The rows lie along a hidden order. The number after each row says roughly how far along it the row is, from 0 to 15. A new part has a new order.
(in the rows, 100 means zero)
[ 92 103 100 119 100 108  87 105  93  96 151 106 108 104 100  88 106 101
  91 107 102 128 118 104 101  33 107 100  96 103  72 113  92 146  90  95
  68 103 116  78 102  55 110  85  98  97  70] : 2
[114 106 126 102  93  71 100  96  79 106 101  13 127 108 100  89 104 115
  90 111  97 100 118  93  92  77 106  99  97  78  77  97  98 126 110 104
  91 125  89  98 107  52 112 117 108 101  70] : 6
[ 99  97  97  75  87 102 119 117 109  96  71 141  86 105 103 108  98  76
 108  92  99  78 103  97  88 147  79 121 124  92 169  99 134  45  91 103
  84  84 115 104  77 106  84 116 102  98 130] : 15
[ 97 103 113 110  94  96  99 106  97  95 130 112 107 109 100  92 109 101
  98 104 101 121 111  98  90  77 101 113  91  93  90 106 101 119  91  94
  84 108  99  94  98  57 112 102 100  96  82] : 6
[123 101 110  94  80  76 104 106 113 116  81  60 129 129 104 101 105  88
  90 116 103  51 133  98 114 111 109  40 108 103 144 110  67  75 125 116
  97 107 127  86  94  48  95 125 119 125  83] : 11
[106 102 109  84  63  84 110 123 111 102  90 104 117 120 101 100 102  87
  99 116 101  81 121  99  94 101  95  86 111 104 182 102  84  82 109 105
  85 125 139  96  87  76 101 116 105 116  96] : 11
[ 91 100 106 106  97 105  99 102  88  90 119  94  99  95  97  92 109 105
 102  94  98 137  93  98  85  78  99 140  95  79  54 100 117 128  81  91
  98  85  80 103 101  92 110  91  95  86  95] : 5
[ 89  97  73 110  94 131  99 123 120  96 127 200  90 107 102 101  89  69
 102  97 103  94 114 109 114  97  98  89  99 126 138 115  91  79  85 102
  90  77 148  81  84  96  89  78 101 106  98] : 7
[112  98 103 106  87  88  95 109 103 112  93  69 121 123 101  93 101  92
  86 114 103  76 115 100 112  78 109  68 100  95  96 103  59 105 118 113
  91 123 123  88  96  51  99 109 112 115  86] : 5
[ 81 118 111  87 117 104  96  91  95  75  71 160  93  88  99  99 102 103
 110 104  98 130  71  96  86  95  97 131  80  91  49  76 140 115  88  77
  92 118  56 116  99 163 112  90  85  84 121] : 4
[108  94 122 120 105  94  94  95  82 110 123   0 107  98 105  86 114 110
  86 100 101 102 126  96  94  77 100  97 109  95  86 109 118 111 103 107
  88 115 114  87 105  32 106 118 115  95  80] : 7
[ 94  89 116 135 118 109 103  90  90 101 129  55  86  89 101  95 111 121
  97  82 100 127  97  96  93 102  93 128 102  95  90 110 133 126  89  98
 110  81  69 101 111  79 107 104 109  88  98] : 7
[ 77 108  93  92 103 124  93 115  93  70 115 200  81  93  99  91 103  79
 109 103  99 153  88 102  88  59  93 137  84 100  70  95 121 127  68  82
  69  77  97  98  94 143 112  70  81  83 103] : 2
[110  94 102 102  87  99 102 109 103 115 114  61 107 114 106  98 102  81
  88 105 104  58 141 103 105  82 101  73 119 117 154 120  98  75 103 117
  73 114 146  79  87  44  90 112 115 112  82] : 11
[ 99 119 142  83 101  87 108 102  95  82  74 125  99  93 100  95 112 112
 110  96  95 113  63  91  71 106  90 138  97  59  76  75 144 100  94  86
 106 105  65 119 102 123 103 111  90  71 102] : 9
[112  94 116  88  65  93 120 134 120 104  75  85 108 115 102 106 103  86
 105 103 100  66 116  98  94 142  88  88 125 112 199 105 104  45 109 108
 101 112 131  95  87  69  96 126 112 107 102] : 15
[ 99 110 134 125 112  87  92 101  62  91 122  20 119  92 100  78 125 122
  90 112  99 142 109  92  71  41 104 128  91  67  36  82 105 163  90  82
  66 154  55 105 110  60 126 100  98  77  92] : 0
[ 88 109 100  85  93 111 104 113 106  84  99 187  93 108  99 104 101  85
 110 101  99 124  89  98  91  99  88 129  90  87 102  98 121  98  77  84
  83  83  96 101  87 137 102  92  90  89 106] : 8
[110 114 135 104  89  72 101 103  80  96 117  31 132 108  99  86 117 118
  96 116  99 119 108  90  76  60 102 109  92  60  69  86 113 134 104  94
  78 142  88 104 104  48 117 116 100  85  73] : 5
[ 97 104  92 124  97 111  90 112  91 103 149  87 110 104 101  85 105  96
  93 107 103  95 123 104 103  43 106  92  92  91  79 112  91 130  91 104
  74 110 136  77  97  45 101  94 103  97  77] : 4
[ 94 102 109  86  99  96 115  82 120  90  88 152  92 101  99 116  99 112
 122  84  97 101  80  95  90 160  84 127 102  90 130 102 125  72  99  91
 132  73  74 109 105 136  96 116  94  96  99] : 14
[ 97 110  87 127  96 110  89 110 102 109 131 124 121 113  98  95  98  94
  91 112 104  92 115 105 122  76 118  70  86  97  55 115  43 130 100 104
  89 117 132  83 100  66 103  85 106 112  93] : 0
[ 97  92  75  69  77 118 110 119 133  99  86 200  87 122 104 112  82  56
 109  96 101  81 109 106 106 131  87  88 115 130 183 120 102  36  98 110
  93  61 146  88  74 130  82  94  99 113 101] : 14
[105  93  82  99  83 102  99 109 103 114 108 101 200 124  99 110  91  74
  92 116 105  78 122 106 121  96 111  54 108 130 140 114  68  78 110 111
  78 120 149  80  84  68  92 101 108 128  93] : 5
[111 113 142 105  98  64 106  88  82 101 102   7 126 105  98  96 121 132
  96 111  98 108 112  87  79  97 103 113  98  61  69  82 103 127 111  91
  99 154  68 113 113  64 118 125 103  85  87] : 6
[ 88 108 103  85  97 105 110 102 108  86  93 162  92  98  97 109 101  98
 112  93  98 117  87  98  93 123  90 135  96  85  99  97 125  90  85  84
 100  85  97 106  95 131  97 101  90  89 108] : 10
[ 81 105 102 103 113 119  98 104  90  81 107 143  80  79  98  94 103 104
 107  92  98 139  82 100  83  92  91 139  92  86  53  88 141 127  76  81
 103  84  75 107 103 143 105  80  88  74 114] : 4
[102 106 100 109  92  99  94 110  99 103 137 110 117 115 101  90 105  96
  92 112 102  97 124 104 102  60 106  87  95 100  99 113  84 116 100 105
  74 113 129  84  97  50 104  96 106 106  77] : 5
[107 103  99  85  65  90 106 125 115  97  90 139 117 118 102 101  98  74
  98 116 102  77 124 103  93  85  98  76 108 115 179 104  84  74 104 105
  76 121 162  87  84  71  97 105 103 107  91] : 10
[101 125 138  83 114  80 103  95  95  82  54 121 112  93 101  92 117 115
 109 103  96 115  80  88  69 106  95 140  85  57  65  64 137 110  98  85
 107 127  39 126 108 129 114 115  94  79 104] : 7
[ 90 119 120  92 114  97  99  98  88  78  69 141  95  87 101  93 111 103
 107 102  97 126  79  96  76  89  93 142  87  75  69  69 150 116  88  81
  89 116  56 117 100 137 111 101  87  76 109] : 5
[ 97 104 109  95  90 101 108 111 108  96  85 139  96 104 101 100 104  88
 109  96 100 110 100  97  95 122  92 119 102  96 109  96 104  90  89  95
  96  88  92 102  90 108 101 102 103  95 106] : 9
[101 103  83 116  94 108  92 112 102 113 118 120 115 118  98 102  94  84
  91 114 105  86 115 107 120  83 116  68  93 113  76 114  42 109 103 106
  90 117 129  84  94  61  99  91 108 122  99] : 1
[115 100 101 102  89  88  98 113  95 114 104  26 117 111 102  90 102  91
  85 112 103  75 129 101 112  69 108  75 106  91  97 104  74 101 112 117
  83 117 133  88  94  46  96 112 112 109  87] : 5
[ 92  98  90 129  92 115  87 105  92 100 165  80 106 100  96  88  97 106
  91 102 102 130 115 107 107  38 108 103  85 100  54 118  75 151  87  99
  90  82 123  79 109  55 110  76  96 104  75] : 1
[106  80 109 116  91  95 115 100 103 112  97  17  82  93 100 104 105 111
 104  79  99  93  93  97  98 126  86 121 124 101 145 111 115  80 102 109
 126  81  90 107 103  78  97 117 117  98 116] : 13
[104 112 112  72  93  92 112 101 105  88  66 135  99 102  98 107 104 103
 111  95  98 109  90  93  85 124  88 145  98  75 104  88 130  90  95  91
 101  95  80 114  95 134  99 112  91  85 104] : 11
[ 92 109 100 114  91 106  89 103  98  97 129 127 113 112 100  92 104  94
  91 115 103 113 114 103 100  40 110  88  85 101  77 109  79 124  92  97
  80 118 120  84 100  55 110  89  97 100  69] : 3
[ 91 110 118 105 120 104 100  94  89  89  82 118  91  87 100  97 110 105
 107  91  99 132  80  95  84 106  94 136  90  83  42  83 139 118  87  86
 100  98  54 114 104 127 108  97  95  77 113] : 5
[ 93 103 106 100 112 110 105  98  98  95  88 123  79  95  99 103 106 101
 109  86 100 121  89  97  96 122  90 135  97  87  75  99 136 105  85  90
 106  63  72 108 100 117 102 100  98  92 104] : 8
